Here is a tiny trained network, its code and every weight. The questions are about switching its units off for an input and a class, where a switched-off unit gives its printed mean instead of its output.

import numpy as np


def w(rows, s, z=0):
    codes = np.array(rows[::2]) - 128.0
    scale = np.full(codes.shape[1], s)
    scale[-1] = z or s
    return codes * scale


def norm(h):
    return h / np.sqrt((h * h).mean(-1, keepdims=True) + 1e-5)


def f(y):
    return np.maximum(y, 0)


def log_softmax(a):
    a = a - a.max(-1, keepdims=True)
    return a - np.log(np.exp(a).sum(-1, keepdims=True))


def net(x, mask):
    res = np.array(x, float).reshape(1, 3) / 4 @ E
    u = 0
    for l in range(2):
        y = f(norm(res) @ A[l][:, :-1].T + A[l][:, -1])
        res = res + np.where(mask[u : u + 5], y, B[l][:, -1]) @ B[l][:, :-1]
        u += 5
    return log_softmax(norm(res)[-1] @ U[:, :-1].T + U[:, -1])


A, B = {}, {}
E = w([
[54,196,127,192,98,102,90,47,193,134,183,101],'x0',
[95,168,56,107,205,102,130,155,107,252,137,108],'x1',
[188,109,196,227,87,157,246,157,150,239,91,83],'x2',
],0.0021)
A[0] = w([
[187,62,158,110,81,147,112,175,83,84,89,127,108],'L0N0',
[224,76,97,68,156,132,112,250,30,129,63,106,2],'L0N1',
[114,182,139,209,99,103,99,29,175,117,140,107,161],'L0N2',
[108,139,66,109,215,50,131,184,124,224,133,125,101],'L0N3',
[128,125,86,88,182,113,83,90,108,90,158,187,206],'L0N4',
],0.0024,0.0023)
B[0] = w([
[111,196,100,82,170,197,171,96,136,193,142,140,199],'L0N0',
[104,184,136,125,190,196,212,58,215,87,189,251,214],'L0N1',
[80,59,145,63,185,177,214,135,87,163,133,161,220],'L0N2',
[148,174,95,102,68,209,127,114,51,114,75,76,222],'L0N3',
[160,87,181,180,105,96,142,181,113,227,87,81,251],'L0N4',
],0.0031)
A[1] = w([
[43,174,135,178,110,118,114,26,183,149,203,74,119],'L1N0',
[94,117,84,63,179,85,30,123,86,63,140,173,242],'L1N1',
[115,40,162,91,100,141,134,150,51,138,90,96,59],'L1N2',
[166,186,155,156,125,191,193,107,166,180,116,148,253],'L1N3',
[162,97,178,158,35,157,137,89,153,2,111,145,95],'L1N4',
],0.0039,0.00049)
B[1] = w([
[220,114,133,74,162,173,163,169,127,72,100,201,192],'L1N0',
[135,75,202,236,58,108,185,123,174,152,127,74,216],'L1N1',
[126,156,131,121,108,83,35,104,197,45,174,150,173],'L1N2',
[94,97,139,140,100,68,56,117,140,73,147,111,255],'L1N3',
[102,193,26,103,184,132,131,156,58,254,105,83,200],'L1N4',
],0.0044,0.0053)
U = w([
[140,67,190,219,77,67,142,155,178,153,124,67,160],'0',
[131,112,142,88,183,206,229,117,143,113,135,203,164],'1',
[110,181,45,114,121,146,101,144,55,186,94,48,140],'2',
[110,153,121,103,110,99,2,113,175,44,168,150,136],'3',
[172,185,116,170,147,85,111,105,118,96,135,144,1],'4',
],0.01,0.0043)

Each question gives the input, the list of numbers given to net, and the class t.
The units are the neurons (one row each of A and B). Each row of codes is followed by its name. A weight is (code - 128) times the scale printed after its matrix; where a second scale follows, it is the last column's (A, B and U).
mask holds one flag per neuron, layer by layer. A switched-off neuron (its flag False) gives its mean, the last column of its row in B, instead of its output. The means were averaged over made-up inputs and are rounded, as every weight is.
A unit's drop is (log p(t) with every unit on - log p(t) with that unit switched off) / (log p(t) with every unit on - log p(t) with every unit switched off).
The circuit of an input: a set's keep is (log p(t) with only the set's units on - log p(t) with every unit switched off) / (log p(t) with every unit on - log p(t) with every unit switched off). Starting from all 10 units, units are removed one at a time, each time the one whose removal leaves the highest keep (on an exact tie, the one counted first), for as long as the keep stays at least 0.8.
units of the circuit, in order: the units of the circuit, biggest drop first
most important unit: the unit with the biggest drop
k most important neurons: the k neurons with the biggest drops, biggest first
k most important neurons of layer l: the k neurons of layer l with the biggest drops, biggest first
input [3,2,0], class 3: 3 most important neurons : [L0N2 L0N1 L1N2]
input [3,-8,7], class 2: units of the circuit, in order : [L1N4 L1N1]
input [0,-6,-1], class 2: most important neuron : [L1N4]
input [-2,8,-8], class 0: 2 most important neurons : [L1N1 L1N4]
input [-8,0,6], class 1: 4 most important neurons : [L0N1 L1N1 L0N4 L0N0]
input [1,-3,1], class 3: 3 most important neurons : [L0N2 L0N1 L1N1]
input [8,-7,6], class 1: 3 most important neurons of layer 1 : [L1N0 L1N1 L1N4]
input [8,-2,-6], class 1: units of the circuit, in order : [L1N0 L1N3]
input [-7,-8,-5], class 2: 2 most important neurons : [L1N4 L0N2]
input [-7,5,6], class 1: 2 most important neurons of layer 0 : [L0N1 L0N4]
input [2,-6,-5], class 2: 2 most important neurons of layer 1 : [L1N4 L1N3]
input [5,-6,4], class 2: 3 most important neurons of layer 0 : [L0N1 L0N4 L0N0]
input [2,3,3], class 3: units of the circuit, in order : [L1N1 L1N3 L0N4]
input [-1,0,-5], class 0: most important neuron of layer 1 : [L1N1]
input [-1,2,-2], class 3: 3 most important neurons of layer 1 : [L1N2 L1N4 L1N1]
input [-3,1,-1], class 3: 2 most important neurons of layer 1 : [L1N3 L1N0]
input [3,-5,3], class 2: 4 most important neurons : [L1N4 L0N4 L1N1 L0N1]
input [-5,3,4], class 1: 2 most important neurons : [L0N1 L1N1]
input [3,-1,3], class 3: 2 most important neurons of layer 1 : [L1N1 L1N3]
input [-3,-1,1], class 3: most important unit : L1N3
